Below is a small trained network, with its code and all its weights. Each question gives an input and a target symbol and asks what happens when units are switched off, that is, made to give their printed mean instead of their output.

import numpy as np


def w(rows, s, z=0):
    codes = np.array(rows[::2]) - 128.0
    scale = np.full(codes.shape[1], s)
    scale[-1] = z or s
    return codes * scale


def f(y):
    return np.maximum(y, 0)


def softmax(a):
    e = np.exp(a - a.max(-1, keepdims=True))
    return e / e.sum(-1, keepdims=True)


def log_softmax(a):
    a = a - a.max(-1, keepdims=True)
    return a - np.log(np.exp(a).sum(-1, keepdims=True))


def net(x, mask):
    ids = ['αγζημξσφω'.index(c) for c in x.split()]
    T = len(ids)
    res = E[ids] + P[:T]
    u = 0
    for l in range(2):
        r = res
        for j in range(2):
            rows = slice(4 * j, 4 * j + 4)
            q, k, v = (r @ M[l][rows].T for M in (Q, K, V))
            z = softmax(np.where(np.tri(T) > 0, q @ k.T / 4**0.5, -1e9)) @ v
            o = O[l][rows]
            res = res + np.where(mask[u + j], z, o[:, -1]) @ o[:, :-1]
        u += 2
        y = f(res @ A[l][:, :-1].T + A[l][:, -1])
        res = res + np.where(mask[u : u + 4], y, B[l][:, -1]) @ B[l][:, :-1]
        u += 4
    return log_softmax(res[-1] @ U[:, :-1].T + U[:, -1])


Q, K, V, O, A, B = {}, {}, {}, {}, {}, {}
E = w([
[148,119,126,156,239,171,143,86],'α',
[149,76,130,71,185,157,205,82],'γ',
[127,104,139,78,96,91,250,118],'ζ',
[218,158,164,136,184,158,219,70],'η',
[68,92,173,180,94,66,188,160],'μ',
[178,124,46,139,128,47,83,141],'ξ',
[171,99,192,193,149,225,140,89],'σ',
[102,106,84,129,206,163,217,131],'φ',
[35,149,66,97,32,209,54,24],'ω',
],0.011)
P = w([
[148,235,234,40,194,164,106,111],'0',
[93,141,136,106,117,125,110,41],'1',
[81,135,82,126,118,110,135,44],'2',
[101,137,59,144,104,107,171,42],'3',
[106,119,67,166,111,101,165,48],'4',
[114,110,75,189,115,101,157,62],'5',
[123,96,90,184,122,97,152,87],'6',
[138,85,100,185,126,91,147,105],'7',
[153,71,105,181,134,89,142,126],'8',
[168,58,106,178,143,91,140,150],'9',
[183,46,106,163,151,89,139,176],'10',
[203,35,98,160,155,93,145,198],'11',
[217,26,94,147,165,82,140,230],'12',
[233,14,87,145,168,82,136,253],'13',
],0.0053)
Q[0] = w([
[130,173,127,49,1,160,34,165],'0.h1',
[124,92,136,196,245,102,205,126],'0.h1',
[117,107,90,186,130,86,136,139],'0.h1',
[130,99,139,168,208,119,200,62],'0.h1',
[160,108,113,139,158,111,127,146],'0.h2',
[132,101,123,148,128,105,155,146],'0.h2',
[124,157,153,116,147,149,131,139],'0.h2',
[109,141,118,116,90,131,112,109],'0.h2',
],0.0053)
K[0] = w([
[105,179,127,63,114,253,144,18],'0.h1',
[148,90,133,158,167,10,118,217],'0.h1',
[166,142,98,125,116,103,100,154],'0.h1',
[122,55,139,210,113,13,129,224],'0.h1',
[133,130,118,142,100,113,113,137],'0.h2',
[120,132,111,120,116,126,117,107],'0.h2',
[155,123,131,122,159,140,136,129],'0.h2',
[98,118,146,137,135,135,158,132],'0.h2',
],0.0075)
V[0] = w([
[236,159,54,114,116,143,68,63],'0.h1',
[156,157,125,92,172,169,129,88],'0.h1',
[197,153,111,145,86,73,62,152],'0.h1',
[168,194,63,116,81,120,47,117],'0.h1',
[104,189,179,95,62,167,113,92],'0.h2',
[90,168,182,123,155,134,125,161],'0.h2',
[68,186,189,118,149,143,107,151],'0.h2',
[76,1,40,244,56,100,161,86],'0.h2',
],0.007)
O[0] = w([
[112,129,197,137,136,88,64,146,190],'0.h1',
[111,144,149,26,144,97,88,105,95],'0.h1',
[116,117,225,236,122,124,138,144,185],'0.h1',
[88,170,214,202,139,124,66,135,162],'0.h1',
[174,192,99,163,101,110,122,74,71],'0.h2',
[64,187,100,111,140,127,115,100,67],'0.h2',
[75,197,90,132,131,129,121,94,52],'0.h2',
[195,67,102,152,154,121,127,254,253],'0.h2',
],0.0069,0.0037)
A[0] = w([
[157,122,50,124,169,47,29,122,225],'0.n1',
[171,49,136,176,108,61,147,229,252],'0.n2',
[182,99,181,151,239,200,153,136,219],'0.n3',
[100,71,191,191,3,101,157,178,185],'0.n4',
],0.0064,0.0036)
B[0] = w([
[237,224,98,54,163,57,17,168,175],'0.n1',
[201,75,157,21,107,118,168,234,253],'0.n2',
[236,61,220,234,254,211,216,135,187],'0.n3',
[74,114,175,45,26,147,169,184,189],'0.n4',
],0.0048,0.015)
Q[1] = w([
[147,135,58,89,126,77,104,155],'1.h1',
[115,209,102,209,160,102,1,81],'1.h1',
[70,171,59,121,134,145,91,82],'1.h1',
[26,113,156,83,80,53,196,144],'1.h1',
[157,116,103,103,133,108,163,132],'1.h2',
[136,89,250,128,132,134,191,145],'1.h2',
[152,149,80,126,240,84,171,114],'1.h2',
[133,140,32,118,140,117,123,118],'1.h2',
],0.0071)
K[1] = w([
[130,116,71,119,112,152,136,104],'1.h1',
[97,159,126,137,108,116,113,82],'1.h1',
[105,138,138,143,128,142,132,77],'1.h1',
[196,113,157,119,179,166,133,121],'1.h1',
[136,117,145,123,132,109,135,154],'1.h2',
[127,95,154,122,144,144,250,133],'1.h2',
[152,117,104,137,179,98,129,143],'1.h2',
[152,131,93,126,119,89,65,153],'1.h2',
],0.013)
V[1] = w([
[149,139,89,141,246,101,67,140],'1.h1',
[61,98,160,127,81,188,132,150],'1.h1',
[142,139,147,145,32,131,147,75],'1.h1',
[110,130,62,72,105,2,107,145],'1.h1',
[98,148,122,123,118,135,133,70],'1.h2',
[30,73,162,192,88,191,173,150],'1.h2',
[186,140,127,87,118,66,62,198],'1.h2',
[180,121,117,141,181,124,103,169],'1.h2',
],0.0074)
O[1] = w([
[89,69,142,223,233,52,90,196,135],'1.h1',
[153,197,11,47,138,174,132,105,79],'1.h1',
[211,125,156,102,39,188,142,129,62],'1.h1',
[96,216,213,61,169,44,108,214,208],'1.h1',
[171,73,153,114,108,137,151,198,2],'1.h2',
[77,141,56,148,254,82,187,196,151],'1.h2',
[156,219,141,96,92,95,40,43,206],'1.h2',
[79,170,95,156,70,148,73,46,224],'1.h2',
],0.0058,0.0087)
A[1] = w([
[136,198,134,130,121,150,98,29,220],'1.n1',
[147,92,94,163,100,197,155,62,29],'1.n2',
[137,137,9,82,126,169,160,130,254],'1.n3',
[127,85,147,200,188,155,143,133,111],'1.n4',
],0.011,0.0016)
B[1] = w([
[51,24,127,139,211,196,177,152,211],'1.n1',
[192,130,187,213,89,200,135,254,173],'1.n2',
[109,206,69,87,172,183,12,58,197],'1.n3',
[178,123,94,131,78,91,97,41,251],'1.n4',
],0.0088,0.011)
U = w([
[21,66,97,155,236,174,121,118,152],'α',
[129,114,185,38,63,140,85,74,153],'γ',
[166,227,141,108,2,80,94,113,146],'ζ',
[128,134,192,119,170,120,197,212,134],'η',
[148,187,79,203,138,169,74,147,92],'μ',
[166,77,97,172,127,85,167,57,178],'ξ',
[137,89,156,191,53,152,133,175,1],'σ',
[91,217,87,87,211,114,125,58,119],'φ',
[119,104,90,130,121,130,145,126,104],'ω',
],0.0081,0.0051)

Each question gives the input, a string of symbols that net reads in full, and the target symbol t.
The units are the heads (4 rows each of Q, K, V and O) and the neurons (one row each of A and B). Each row of codes is followed by its name. A weight is (code - 128) times the scale printed after its matrix; where a second scale follows, it is the last column's (O, A, B and U).
mask holds one flag per unit, layer by layer, with each layer's heads first. A switched-off unit (its flag False) gives its mean, the last column of its rows in O or B, instead of its output. The means were averaged over made-up inputs and are rounded, as every weight is.
A unit's drop is (log p(t) with every unit on - log p(t) with that unit switched off) / (log p(t) with every unit on - log p(t) with every unit switched off).
The circuit of an input: a set's keep is (log p(t) with only the set's units on - log p(t) with every unit switched off) / (log p(t) with every unit on - log p(t) with every unit switched off). Starting from all 12 units, units are removed one at a time, each time the one whose removal leaves the highest keep (on an exact tie, the one counted first), for as long as the keep stays at least 0.8.
units of the circuit, in order: the units of the circuit, biggest drop first
top k neurons: the k neurons with the biggest drops, biggest first
k most important neurons of layer l: the k neurons of layer l with the biggest drops, biggest first
heads that matter: for each layer, one digit per head in row order, 1 if its drop is at least 0.15 and else 0, layers parted by /
input ξ ξ ξ μ η ζ, target σ: heads that matter => 01 / 10
input ζ η ξ σ μ, target μ: top neuron => 1.n3
input ξ μ σ η ζ ω γ η ω σ ζ μ, target γ: units of the circuit, in order => 0.n2, 1.h1, 0.n4
input α ζ ξ α α ξ ξ μ α, target μ: top 4 neurons => 0.n4, 0.n3, 0.n2, 1.n2
input ζ ξ ξ ξ ζ ξ μ ξ σ σ γ μ ω, target α: heads that matter => 10 / 11
input ξ ξ η μ φ, target μ: heads that matter => 11 / 10
input γ μ μ ξ ξ ξ φ μ ξ ζ α μ, target ξ: units of the circuit, in order => 1.h1, 0.n3, 1.n4
input σ μ σ σ ξ ξ σ σ μ ξ ω ξ σ μ, target μ: heads that matter => 10 / 11
input μ σ ξ γ σ, target ξ: heads that matter => 00 / 00
input η ω ζ μ μ μ ξ ω φ ξ α γ ξ φ, target ξ: units of the circuit, in order => 1.n4, 0.n3, 1.h1
input ξ μ η ξ μ, target η: units of the circuit, in order => 1.n4, 1.n3
input σ ξ γ ξ ξ, target ζ: 2 most important neurons of layer 0 => 0.n3, 0.n1
input μ ζ α ζ ξ μ, target η: 3 most important neurons of layer 0 => 0.n1, 0.n2, 0.n3
input ξ ξ φ ζ ξ ζ μ μ ξ φ ξ σ μ μ, target φ: top 2 neurons => 0.n2, 1.n3
input η ξ ζ ξ ω μ, target ζ: units of the circuit, in order => 1.n1
input ζ μ ω σ, target μ: heads that matter => 00 / 11
input ξ φ μ, target α: units of the circuit, in order => 1.h1, 0.n1
input ξ η μ, target σ: heads that matter => 01 / 10
input ζ α σ ω σ ξ σ ξ σ α σ α ζ, target ξ: units of the circuit, in order => 0.n3, 1.h1
input σ ξ ω μ, target ζ: top 3 neurons => 0.n2, 1.n1, 0.n3
input μ ξ φ φ μ ξ ξ γ σ ξ μ ξ φ σ, target ξ: 2 most important neurons of layer 0 => 0.n1, 0.n3
input σ σ ω σ σ μ ξ ζ η ξ ω η ζ ζ, target γ: heads that matter => 01 / 10
input φ σ μ ξ μ η, target μ: heads that matter => 10 / 11
input μ μ ω ξ, target α: top 3 neurons => 1.n1, 0.n1, 0.n4
input σ ξ ζ, target η: units of the circuit, in order => 1.n4
input ξ μ ξ μ σ α ξ η ξ, target η: 2 most important neurons of layer 1 => 1.n4, 1.n3
input γ μ σ ζ, target μ: top 3 neurons => 1.n3, 1.n2, 0.n1
input μ μ ξ η σ ξ, target γ: units of the circuit, in order => 1.h2, 0.n1, 1.n1, 0.n3
input α α σ, target σ: top 4 neurons => 1.n2, 0.n1, 1.n3, 0.n2
